Here is a tiny trained network, its code and every weight. The questions are about switching its units off for an input and a target symbol, where a switched-off unit gives its printed mean instead of its output.

import numpy as np


def w(rows, s, z=0):
    codes = np.array(rows[::2]) - 128.0
    scale = np.full(codes.shape[1], s)
    scale[-1] = z or s
    return codes * scale


def f(y):
    return np.maximum(y, 0)


def softmax(a):
    e = np.exp(a - a.max(-1, keepdims=True))
    return e / e.sum(-1, keepdims=True)


def log_softmax(a):
    a = a - a.max(-1, keepdims=True)
    return a - np.log(np.exp(a).sum(-1, keepdims=True))


def net(x, mask):
    ids = ['βγεζλμξπστφψω'.index(c) for c in x.split()]
    T = len(ids)
    res = E[ids] + P[:T]
    u = 0
    for l in range(2):
        q, k, v = (res @ M[l].T for M in (Q, K, V))
        z = softmax(np.where(np.tri(T) > 0, q @ k.T / 3**0.5, -1e9)) @ v
        res = res + np.where(mask[u], z, O[l][:, -1]) @ O[l][:, :-1]
        u += 1
        y = f(res @ A[l][:, :-1].T + A[l][:, -1])
        res = res + np.where(mask[u : u + 8], y, B[l][:, -1]) @ B[l][:, :-1]
        u += 8
    return log_softmax(res[-1] @ U[:, :-1].T + U[:, -1])


Q, K, V, O, A, B = {}, {}, {}, {}, {}, {}
E = w([
[137,159,194,198,56],'β',
[150,75,203,134,35],'γ',
[146,77,168,19,213],'ε',
[124,150,139,95,173],'ζ',
[113,174,129,101,156],'λ',
[119,159,132,95,141],'μ',
[74,197,72,171,183],'ξ',
[124,161,166,125,209],'π',
[124,76,92,242,154],'σ',
[92,178,83,128,200],'τ',
[94,33,1,134,123],'φ',
[110,142,114,113,175],'ψ',
[73,181,91,96,74],'ω',
],0.0092)
P = w([
[209,148,101,109,138],'0',
[177,174,82,119,151],'1',
[161,168,83,121,140],'2',
[142,162,96,123,140],'3',
[126,161,100,128,138],'4',
[112,146,112,129,138],'5',
[96,145,117,129,131],'6',
[84,138,122,133,124],'7',
[70,127,132,132,122],'8',
[55,126,142,135,108],'9',
[41,123,146,138,111],'10',
[27,111,153,144,97],'11',
[14,107,159,140,97],'12',
[1,110,165,140,103],'13',
],0.0066)
Q[0] = w([
[113,127,144,97,186],'L0H0',
[166,114,173,77,201],'L0H0',
[254,79,145,115,100],'L0H0',
],0.0091)
K[0] = w([
[143,10,139,122,157],'L0H0',
[201,26,145,99,200],'L0H0',
[254,239,128,109,152],'L0H0',
],0.0078)
V[0] = w([
[165,142,154,15,240],'L0H0',
[76,224,78,187,171],'L0H0',
[14,252,74,237,175],'L0H0',
],0.0037)
O[0] = w([
[78,154,201,22,245,183],'L0H0',
[108,252,83,204,207,228],'L0H0',
[94,228,50,234,168,251],'L0H0',
],0.0044,0.0013)
A[0] = w([
[108,125,139,119,155,125],'L0N0',
[43,232,161,101,165,213],'L0N1',
[115,224,129,253,191,168],'L0N2',
[29,135,156,68,152,248],'L0N3',
[49,88,104,175,101,232],'L0N4',
[85,141,161,155,60,254],'L0N5',
[70,27,137,82,177,195],'L0N6',
[69,198,110,97,85,180],'L0N7',
],0.0061,0.0041)
B[0] = w([
[112,146,135,123,140,140],'L0N0',
[35,250,118,94,180,254],'L0N1',
[135,214,106,214,184,209],'L0N2',
[2,187,164,26,127,248],'L0N3',
[50,99,85,184,102,213],'L0N4',
[46,160,130,180,38,216],'L0N5',
[80,85,153,65,170,176],'L0N6',
[83,206,95,101,101,208],'L0N7',
],0.0055,0.0067)
Q[1] = w([
[152,90,145,117,125],'L1H0',
[4,200,104,112,161],'L1H0',
[105,207,132,113,148],'L1H0',
],0.014)
K[1] = w([
[199,151,146,112,164],'L1H0',
[2,106,164,162,119],'L1H0',
[56,66,139,177,106],'L1H0',
],0.008)
V[1] = w([
[84,195,137,104,36],'L1H0',
[82,81,2,87,138],'L1H0',
[169,125,171,199,202],'L1H0',
],0.0075)
O[1] = w([
[220,178,125,116,109,251],'L1H0',
[150,41,2,119,187,172],'L1H0',
[65,148,162,156,143,53],'L1H0',
],0.0094,0.015)
A[1] = w([
[155,126,112,111,162,191],'L1N0',
[167,86,172,69,147,96],'L1N1',
[61,163,183,46,123,214],'L1N2',
[2,140,123,136,170,250],'L1N3',
[134,127,91,95,171,132],'L1N4',
[147,50,210,107,136,99],'L1N5',
[82,154,87,209,106,194],'L1N6',
[163,179,117,143,138,4],'L1N7',
],0.0096,0.0029)
B[1] = w([
[121,111,95,87,98,216],'L1N0',
[193,115,133,170,223,159],'L1N1',
[184,122,253,170,160,235],'L1N2',
[65,69,177,151,138,204],'L1N3',
[115,100,116,64,127,255],'L1N4',
[163,114,89,209,138,138],'L1N5',
[175,77,123,158,217,241],'L1N6',
[135,202,90,131,136,234],'L1N7',
],0.0075,0.007)
U = w([
[136,89,185,147,3,246],'β',
[196,175,179,231,107,96],'γ',
[162,64,129,221,171,135],'ε',
[123,99,181,44,150,118],'ζ',
[128,203,81,52,95,65],'λ',
[136,118,166,118,102,101],'μ',
[107,120,125,153,154,28],'ξ',
[93,160,197,137,136,131],'π',
[82,100,158,200,144,152],'σ',
[66,157,108,166,210,2],'τ',
[37,22,72,104,120,171],'φ',
[59,105,138,134,133,155],'ψ',
[247,133,69,118,130,193],'ω',
],0.006,0.0062)

Each question gives the input, a string of symbols that net reads in full, and the target symbol t.
The units are the heads (3 rows each of Q, K, V and O) and the neurons (one row each of A and B). Each row of codes is followed by its name. A weight is (code - 128) times the scale printed after its matrix; where a second scale follows, it is the last column's (O, A, B and U).
mask holds one flag per unit, layer by layer, with each layer's heads first. A switched-off unit (its flag False) gives its mean, the last column of its rows in O or B, instead of its output. The means were averaged over made-up inputs and are rounded, as every weight is.
A unit's drop is (log p(t) with every unit on - log p(t) with that unit switched off) / (log p(t) with every unit on - log p(t) with every unit switched off).
The circuit of an input: a set's keep is (log p(t) with only the set's units on - log p(t) with every unit switched off) / (log p(t) with every unit on - log p(t) with every unit switched off). Starting from the 12 units with the biggest drops (on a tie, the unit counted first), units are removed one at a time, each time the one whose removal leaves the highest keep (on an exact tie, the one counted first), for as long as the keep stays at least 0.8.
circuit, biggest first: the units of the circuit, biggest drop first
most important unit: the unit with the biggest drop
k most important neurons: the k neurons with the biggest drops, biggest first
k most important neurons of layer l: the k neurons of layer l with the biggest drops, biggest first
drop of u: that unit's drop, to one decimal
input ω ε φ π ω ε, target ζ: most important unit => L0H0
input μ ω γ π ω γ τ β μ φ, target φ: circuit, biggest first => (L1H0, L0N4)
input ζ β π σ π σ, target ε: 2 most important neurons => (L1N6, L0N3)
input μ μ ω ω ω ε φ φ λ μ, target φ: 3 most important neurons of layer 0 => (L0N4, L0N6, L0N2)
input ε ω π ε τ γ ε ω π ω ω π ω σ, target ω: 2 most important neurons => (L0N3, L0N1)
input ω τ ζ π ω β ω ε π ω σ π π ξ, target τ: 2 most important neurons of layer 0 => (L0N2, L0N1)
input φ β σ λ φ μ λ ω ω ω π ω φ ψ, target φ: 3 most important neurons => (L0N4, L0N6, L1N2)
input ω ω π ε μ ω φ μ ζ, target φ: 3 most important neurons of layer 0 => (L0N4, L0N6, L0N2)
input π ψ π ω π π ω φ τ, target φ: 2 most important neurons => (L0N4, L0N6)
input ψ ω ω ω π π π ω π ω ω ξ β, target γ: 3 most important neurons => (L0N5, L1N4, L0N2)
input π β ω ω ω π π, target λ: 4 most important neurons of layer 0 => (L0N5, L0N4, L0N7, L0N1)
input π ε μ μ β, target γ: 2 most important neurons of layer 0 => (L0N5, L0N4)
input ω μ π ω μ ε ω ω ε ω φ λ ψ, target φ: 3 most important neurons of layer 0 => (L0N4, L0N6, L0N2)
input ε π β π ε μ ε π, target π: most important neuron => (L1N2)
input μ σ π β π ε π π β σ π ψ σ, target ε: 2 most important neurons of layer 1 => (L1N6, L1N4)
input φ ω ε ψ φ ξ ε ω ψ ξ, target τ: 3 most important neurons of layer 0 => (L0N2, L0N1, L0N4)
input φ σ ψ π λ ω π ω σ ω π ω π ζ, target λ: 2 most important neurons of layer 0 => (L0N5, L0N7)
input ε ε ω ε ω π γ, target β: 2 most important neurons of layer 1 => (L1N6, L1N7)
input σ ω ω ω π ω π ε φ π ε ω ω σ, target ω: drop of L0N1 => 0.2
input φ ω π φ π, target φ: drop of L0N4 => 0.2
input ξ π ξ ω ω ψ μ ω φ ω ψ φ φ ε, target φ: drop of L0N4 => 0.4
